Below is a small trained network, with its code and all its weights. Each question gives an input and a target symbol and asks what happens when units are switched off, that is, made to give their printed mean instead of their output.

import numpy as np


def w(rows, s, z=0):
    codes = np.array(rows[::2]) - 128.0
    scale = np.full(codes.shape[1], s)
    scale[-1] = z or s
    return codes * scale


def norm(h):
    return h / np.sqrt((h * h).mean(-1, keepdims=True) + 1e-5)


def f(y):
    return np.maximum(y, 0)


def softmax(a):
    e = np.exp(a - a.max(-1, keepdims=True))
    return e / e.sum(-1, keepdims=True)


def log_softmax(a):
    a = a - a.max(-1, keepdims=True)
    return a - np.log(np.exp(a).sum(-1, keepdims=True))


def net(x, mask):
    ids = ['αβγεζθξπτφω'.index(c) for c in x.split()]
    T = len(ids)
    res = E[ids] + P[:T]
    r = norm(res)
    for j in range(2):
        rows = slice(2 * j, 2 * j + 2)
        q, k, v = (r @ M[0][rows].T for M in (Q, K, V))
        z = softmax(np.where(np.tri(T) > 0, q @ k.T / 2**0.5, -1e9)) @ v
        o = O[0][rows]
        res = res + np.where(mask[j], z, o[:, -1]) @ o[:, :-1]
    y = f(norm(res) @ A[0][:, :-1].T + A[0][:, -1])
    res = res + np.where(mask[2:10], y, B[0][:, -1]) @ B[0][:, :-1]
    return log_softmax(norm(res)[-1] @ U[:, :-1].T + U[:, -1])


Q, K, V, O, A, B = {}, {}, {}, {}, {}, {}
E = w([
[110,149,122,131],'α',
[111,149,125,132],'β',
[64,71,190,45],'γ',
[177,173,77,216],'ε',
[101,169,170,161],'ζ',
[142,98,5,117],'θ',
[137,49,126,87],'ξ',
[105,146,127,127],'π',
[119,45,67,255],'τ',
[201,79,92,185],'φ',
[182,123,143,133],'ω',
],0.025)
P = w([
[155,2,100,182],'0',
[178,106,153,57],'1',
[179,104,108,41],'2',
[172,108,93,38],'3',
[117,126,131,122],'4',
[125,135,156,145],'5',
[130,140,171,154],'6',
[96,141,116,131],'7',
],0.0058)
Q[0] = w([
[184,134,237,254],'h1',
[38,136,251,177],'h1',
[129,181,228,192],'h2',
[82,89,186,198],'h2',
],0.0095)
K[0] = w([
[146,202,96,63],'h1',
[150,161,127,58],'h1',
[245,166,124,86],'h2',
[176,212,144,69],'h2',
],0.011)
V[0] = w([
[207,119,254,149],'h1',
[234,210,145,203],'h1',
[63,106,218,143],'h2',
[117,97,123,56],'h2',
],0.0071)
O[0] = w([
[195,108,191,165,4],'h1',
[180,161,63,162,78],'h1',
[71,104,254,118,156],'h2',
[153,71,131,79,66],'h2',
],0.0082,0.0023)
A[0] = w([
[78,22,110,59,66],'n1',
[248,80,127,191,74],'n2',
[226,161,173,62,22],'n3',
[126,49,142,76,3],'n4',
[124,219,156,66,135],'n5',
[189,194,148,61,120],'n6',
[112,89,165,70,58],'n7',
[47,232,157,204,138],'n8',
],0.011,0.0061)
B[0] = w([
[208,161,85,140,150],'n1',
[25,196,181,84,157],'n2',
[192,246,115,2,132],'n3',
[252,86,154,142,132],'n4',
[99,86,110,211,180],'n5',
[203,91,145,122,139],'n6',
[147,96,114,85,137],'n7',
[113,172,181,154,252],'n8',
],0.0084,0.013)
U = w([
[73,171,90,107,118],'α',
[111,152,113,121,38],'β',
[95,58,179,77,113],'γ',
[187,236,69,176,3],'ε',
[162,142,218,186,174],'ζ',
[123,143,44,115,235],'θ',
[177,72,141,125,233],'ξ',
[30,130,138,65,134],'π',
[117,51,102,222,56],'τ',
[181,150,92,187,131],'φ',
[176,248,134,57,73],'ω',
],0.011,0.0045)

Each question gives the input, a string of symbols that net reads in full, and the target symbol t.
The units are the heads (2 rows each of Q, K, V and O) and the neurons (one row each of A and B). Each row of codes is followed by its name. A weight is (code - 128) times the scale printed after its matrix; where a second scale follows, it is the last column's (O, A, B and U).
mask holds one flag per unit, heads first, then neurons. A switched-off unit (its flag False) gives its mean, the last column of its rows in O or B, instead of its output. The means were averaged over made-up inputs and are rounded, as every weight is.
A unit's drop is (log p(t) with every unit on - log p(t) with that unit switched off) / (log p(t) with every unit on - log p(t) with every unit switched off).
The circuit of an input: a set's keep is (log p(t) with only the set's units on - log p(t) with every unit switched off) / (log p(t) with every unit on - log p(t) with every unit switched off). Starting from all 10 units, units are removed one at a time, each time the one whose removal leaves the highest keep (on an exact tie, the one counted first), for as long as the keep stays at least 0.8.
circuit, biggest first: the units of the circuit, biggest drop first
most important unit: the unit with the biggest drop
top k neurons: the k neurons with the biggest drops, biggest first
heads that matter: for each layer, one digit per head in row order, 1 if its drop is at least 0.15 and else 0, layers parted by /
drop when u is switched off: that unit's drop, to one decimal
input θ ω φ, target θ: circuit, biggest first -> [n8 h2 n2]
input ε θ ζ α, target ε: most important unit -> h1
input ζ ε ε α, target ζ: circuit, biggest first -> [h2 h1]
input θ π ζ α, target θ: heads that matter -> 01
input ξ ζ α, target ξ: heads that matter -> 11
input ξ ζ π, target ξ: top 2 neurons -> [n8 n1]
input ξ φ ζ π, target ξ: heads that matter -> 11
input ζ ζ φ, target ζ: heads that matter -> 11
input ζ ζ ξ ζ φ ζ ζ α, target ζ: top 2 neurons -> [n8 n2]
input π ζ φ, target π: drop when n2 is switched off -> 0.9
input θ ζ ζ α ζ α ξ ξ, target ξ: drop when n4 is switched off -> 0.1
input θ ζ π, target θ: drop when h2 is switched off -> 1.1
